Below is a small trained network, with its code and all its weights. Each question gives an input and a class and asks what happens when units are switched off, that is, made to give their printed mean instead of their output.

import numpy as np


def w(rows, s, z=0):
    codes = np.array(rows[::2]) - 128.0
    scale = np.full(codes.shape[1], s)
    scale[-1] = z or s
    return codes * scale


def f(y):
    return y / 2 * (1 + np.tanh(0.7978845608 * (y + 0.044715 * y**3)))


def log_softmax(a):
    a = a - a.max(-1, keepdims=True)
    return a - np.log(np.exp(a).sum(-1, keepdims=True))


def net(x, mask):
    res = np.array(x, float).reshape(1, 6) / 4 @ E
    y = f(res @ A[0][:, :-1].T + A[0][:, -1])
    res = res + np.where(mask, y, B[0][:, -1]) @ B[0][:, :-1]
    return log_softmax(res[-1] @ U[:, :-1].T + U[:, -1])


A, B = {}, {}
E = w([
[171,33,67,198],'x0',
[87,144,211,214],'x1',
[85,2,180,88],'x2',
[112,130,118,127],'x3',
[133,129,129,128],'x4',
[67,135,88,131],'x5',
],0.0083)
A[0] = w([
[204,194,87,161,47],'n1',
[171,63,56,221,146],'n2',
[148,113,106,87,8],'n3',
[202,122,87,26,86],'n4',
[118,163,151,70,4],'n5',
[114,194,211,31,156],'n6',
[56,129,138,254,117],'n7',
[120,132,52,71,63],'n8',
[73,76,171,113,227],'n9',
[141,99,232,174,243],'n10',
[209,68,85,188,158],'n11',
[219,141,145,41,78],'n12',
[213,105,39,68,223],'n13',
[82,164,193,42,169],'n14',
[20,120,3,85,170],'n15',
[146,71,76,191,99],'n16',
[83,173,68,149,117],'n17',
[129,152,186,215,190],'n18',
[192,56,135,211,226],'n19',
[192,244,47,190,50],'n20',
[166,63,88,202,94],'n21',
[40,135,70,125,228],'n22',
[92,168,225,224,213],'n23',
[135,112,114,90,186],'n24',
[104,47,179,97,183],'n25',
[194,214,102,180,41],'n26',
[119,129,65,43,246],'n27',
[89,175,179,84,149],'n28',
[136,218,79,235,32],'n29',
],0.0088,0.0029)
B[0] = w([
[65,57,171,24,188],'n1',
[128,216,78,80,235],'n2',
[53,65,132,161,125],'n3',
[194,62,82,190,193],'n4',
[86,178,67,138,143],'n5',
[108,197,22,141,241],'n6',
[179,106,84,203,210],'n7',
[171,86,94,158,163],'n8',
[186,123,118,37,213],'n9',
[215,100,110,118,236],'n10',
[131,235,99,111,219],'n11',
[204,133,116,221,169],'n12',
[208,114,106,196,235],'n13',
[149,210,56,72,223],'n14',
[207,143,188,163,206],'n15',
[72,254,79,63,189],'n16',
[177,89,182,75,162],'n17',
[219,81,90,150,210],'n18',
[181,171,108,99,237],'n19',
[128,65,137,40,247],'n20',
[88,225,46,74,201],'n21',
[235,142,199,155,178],'n22',
[235,48,54,182,255],'n23',
[157,81,156,133,155],'n24',
[136,111,119,33,223],'n25',
[103,57,135,44,199],'n26',
[242,89,93,172,214],'n27',
[136,180,23,116,193],'n28',
[150,75,117,56,213],'n29',
],0.006,0.0065)
U = w([
[82,224,49,109,84],'0',
[140,126,120,118,255],'1',
[163,85,95,198,47],'2',
[82,58,140,2,114],'3',
[159,152,147,127,168],'4',
[115,140,111,126,199],'5',
[44,179,247,125,74],'6',
[23,139,184,172,1],'7',
],0.0077,0.0042)

Each question gives the input, the list of numbers given to net, and the class t.
The units are the neurons (one row each of A and B). Each row of codes is followed by its name. A weight is (code - 128) times the scale printed after its matrix; where a second scale follows, it is the last column's (A, B and U).
mask holds one flag per neuron, in row order. A switched-off neuron (its flag False) gives its mean, the last column of its row in B, instead of its output. The means were averaged over made-up inputs and are rounded, as every weight is.
A unit's drop is (log p(t) with every unit on - log p(t) with that unit switched off) / (log p(t) with every unit on - log p(t) with every unit switched off).
The circuit of an input: a set's keep is (log p(t) with only the set's units on - log p(t) with every unit switched off) / (log p(t) with every unit on - log p(t) with every unit switched off). Starting from the 12 units with the biggest drops (on a tie, the unit counted first), units are removed one at a time, each time the one whose removal leaves the highest keep (on an exact tie, the one counted first), for as long as the keep stays at least 0.8.
circuit, biggest first: the units of the circuit, biggest drop first
k most important neurons: the k neurons with the biggest drops, biggest first
drop of u: that unit's drop, to one decimal
input [1,8,4,-1,-5,3], class 2: circuit, biggest first	(n23 n7)
input [8,-8,8,-5,6,4], class 0: circuit, biggest first	(n16 n21)
input [-8,1,6,2,-3,1], class 0: circuit, biggest first	(n6 n14)
input [-7,-6,4,-1,4,8], class 4: 3 most important neurons	(n15 n22 n27)
input [-3,-7,-8,6,6,-6], class 3: 3 most important neurons	(n1 n20 n26)
input [4,-8,1,3,1,6], class 2: circuit, biggest first	(n13 n27)
input [-7,-6,-8,6,7,-2], class 3: circuit, biggest first	(n20 n1)
input [-8,2,8,-4,-8,-8], class 0: 2 most important neurons	(n6 n14)
input [-8,1,4,-2,-3,3], class 0: 3 most important neurons	(n6 n14 n28)
input [-8,-3,4,-5,-7,6], class 0: 3 most important neurons	(n6 n14 n28)
input [-3,-3,-4,3,1,0], class 3: circuit, biggest first	(n20 n1 n11)
input [1,7,-3,0,5,-5], class 2: circuit, biggest first	(n23 n18)
input [2,8,-1,-6,4,4], class 2: 3 most important neurons	(n23 n7 n18)
input [-5,-8,5,-5,2,8], class 2: 2 most important neurons	(n27 n4)
input [-6,7,-3,4,1,1], class 2: circuit, biggest first	(n23)
input [3,-5,-7,7,5,8], class 4: circuit, biggest first	(n15 n22)
input [-6,-8,3,4,7,-2], class 2: circuit, biggest first	(n4 n27 n12)
input [-4,7,2,-3,-7,3], class 2: circuit, biggest first	(n23 n7)
input [7,-6,7,-6,3,6], class 0: 2 most important neurons	(n16 n21)
input [1,-5,-1,1,3,-2], class 2: 2 most important neurons	(n13 n4)
input [8,3,3,-2,-2,0], class 0: drop of n19	0.0
input [4,5,-8,-5,7,3], class 3: drop of n20	0.2
input [-6,8,1,-1,-1,4], class 2: drop of n21	0.1
input [5,-3,-8,4,3,-4], class 3: drop of n20	0.2
